Below is a small trained network, with its code and all its weights. Each question gives an input and a class and asks what happens when units are switched off, that is, made to give their printed mean instead of their output.

import numpy as np


def w(rows, s, z=0):
    codes = np.array(rows[::2]) - 128.0
    scale = np.full(codes.shape[1], s)
    scale[-1] = z or s
    return codes * scale


def f(y):
    return np.maximum(y, 0)


def log_softmax(a):
    a = a - a.max(-1, keepdims=True)
    return a - np.log(np.exp(a).sum(-1, keepdims=True))


def net(x, mask):
    res = np.array(x, float).reshape(1, 5) / 4 @ E
    y = f(res @ A[0][:, :-1].T + A[0][:, -1])
    res = res + np.where(mask, y, B[0][:, -1]) @ B[0][:, :-1]
    return log_softmax(res[-1] @ U[:, :-1].T + U[:, -1])


A, B = {}, {}
E = w([
[140,122,73,159,137,111,132,58,174,42],'x0',
[93,107,121,193,157,175,208,101,83,153],'x1',
[115,129,117,46,116,147,170,101,85,154],'x2',
[147,218,68,123,176,182,120,135,114,162],'x3',
[2,109,126,160,74,110,157,141,167,129],'x4',
],0.0077)
A[0] = w([
[86,163,84,122,41,131,132,112,171,126,182],'n1',
[113,86,175,90,70,128,162,157,83,187,66],'n2',
[156,119,221,163,154,141,89,159,149,152,92],'n3',
[161,209,116,37,131,130,75,171,113,180,100],'n4',
[78,118,126,170,88,133,168,120,129,174,190],'n5',
[169,118,147,150,164,122,113,152,101,125,106],'n6',
[148,184,125,58,158,118,84,156,118,164,125],'n7',
[65,76,120,132,74,140,168,138,136,140,138],'n8',
[149,137,127,107,125,96,128,70,128,94,175],'n9',
[126,90,167,138,47,5,92,138,180,86,151],'n10',
[77,92,169,126,99,127,170,163,84,173,29],'n11',
[194,174,78,115,171,110,99,70,147,54,181],'n12',
[111,122,93,104,142,121,124,70,69,106,220],'n13',
[106,73,151,146,67,18,88,137,179,79,100],'n14',
[159,196,128,45,133,142,87,146,147,185,125],'n15',
[154,171,148,54,138,152,104,159,114,187,139],'n16',
[72,128,109,113,87,128,121,108,153,140,129],'n17',
[246,137,87,104,209,120,84,121,140,93,83],'n18',
[116,95,144,162,62,43,130,146,201,79,58],'n19',
[98,50,150,200,153,111,184,111,140,112,64],'n20',
[99,69,179,133,59,2,74,133,186,88,152],'n21',
[128,32,191,47,80,119,143,125,92,134,165],'n22',
[142,57,188,71,65,87,147,107,94,167,161],'n23',
[91,159,65,85,110,157,133,58,135,73,112],'n24',
[84,154,126,209,164,170,128,172,139,192,7],'n25',
],0.0067,0.0021)
B[0] = w([
[200,84,188,137,153,149,202,122,136,159,191],'n1',
[111,59,156,132,94,62,170,144,168,84,183],'n2',
[210,144,213,89,81,133,242,198,76,157,159],'n3',
[223,180,157,111,193,200,206,103,86,236,202],'n4',
[138,147,67,162,169,157,104,90,155,167,192],'n5',
[155,157,130,119,162,178,179,160,102,155,152],'n6',
[184,161,159,125,205,210,175,109,95,230,186],'n7',
[164,112,106,180,198,130,131,71,166,172,198],'n8',
[112,103,126,191,147,94,108,105,140,114,175],'n9',
[70,192,166,14,23,74,98,225,32,28,241],'n10',
[100,55,95,162,122,77,118,91,213,97,178],'n11',
[45,77,60,198,185,76,68,55,211,63,223],'n12',
[146,71,106,149,130,100,173,112,181,149,178],'n13',
[93,193,153,45,77,114,110,213,19,63,232],'n14',
[193,163,164,143,164,202,225,106,104,212,193],'n15',
[233,177,202,64,127,178,254,165,70,188,191],'n16',
[191,145,138,120,160,141,198,144,128,158,172],'n17',
[74,106,7,227,241,129,60,26,156,144,215],'n18',
[123,173,159,44,89,162,108,175,27,108,216],'n19',
[181,182,125,120,201,201,148,92,129,221,190],'n20',
[103,174,174,27,52,94,103,224,6,38,253],'n21',
[132,54,164,117,73,45,241,177,193,71,207],'n22',
[141,66,161,133,80,43,240,186,175,65,201],'n23',
[168,65,160,129,110,74,181,158,167,97,182],'n24',
[52,128,4,171,204,144,18,51,149,110,167],'n25',
],0.0056,0.0068)
U = w([
[84,164,91,122,121,130,43,125,91,93,2],'0',
[128,114,183,69,8,85,142,184,119,86,141],'1',
[123,79,89,192,162,119,122,65,229,136,189],'2',
[167,165,165,113,151,207,150,123,67,204,149],'3',
],0.011,0.0024)

Each question gives the input, the list of numbers given to net, and the class t.
The units are the neurons (one row each of A and B). Each row of codes is followed by its name. A weight is (code - 128) times the scale printed after its matrix; where a second scale follows, it is the last column's (A, B and U).
mask holds one flag per neuron, in row order. A switched-off neuron (its flag False) gives its mean, the last column of its row in B, instead of its output. The means were averaged over made-up inputs and are rounded, as every weight is.
A unit's drop is (log p(t) with every unit on - log p(t) with that unit switched off) / (log p(t) with every unit on - log p(t) with every unit switched off).
The circuit of an input: a set's keep is (log p(t) with only the set's units on - log p(t) with every unit switched off) / (log p(t) with every unit on - log p(t) with every unit switched off). Starting from the 12 units with the biggest drops (on a tie, the unit counted first), units are removed one at a time, each time the one whose removal leaves the highest keep (on an exact tie, the one counted first), for as long as the keep stays at least 0.8.
units of the circuit, in order: the units of the circuit, biggest drop first
most important unit: the unit with the biggest drop
top k neurons: the k neurons with the biggest drops, biggest first
drop when u is switched off: that unit's drop, to one decimal
input [3,-3,-6,7,-8], class 2: most important unit : n12
input [4,-8,-2,0,-6], class 0: units of the circuit, in order : n10, n18
input [3,6,-6,-5,0], class 3: top 4 neurons : n20, n22, n23, n12
input [7,-3,-2,-2,-3], class 0: top 2 neurons : n18, n12
input [2,-8,-5,5,-1], class 3: top 3 neurons : n4, n15, n7
input [-2,-5,-4,4,4], class 3: top 2 neurons : n22, n23
input [-3,2,-5,-1,5], class 0: top 2 neurons : n25, n22
input [-8,1,-7,3,4], class 2: top 2 neurons : n25, n21
input [1,7,-6,-5,5], class 3: top 2 neurons : n20, n8
input [4,3,-4,-7,-8], class 2: top 2 neurons : n18, n12
input [-2,0,0,2,3], class 2: top 4 neurons : n21, n10, n14, n19
input [8,-7,1,1,-1], class 0: top 2 neurons : n18, n12
input [3,-3,6,4,4], class 2: drop when n14 is switched off : 0.3
input [1,8,4,-6,5], class 2: most important unit : n8
input [-4,6,-4,-4,3], class 2: drop when n18 is switched off : -0.1
input [3,6,5,-8,-6], class 2: drop when n14 is switched off : 0.2
input [7,8,2,-5,-7], class 2: drop when n12 is switched off : 0.0
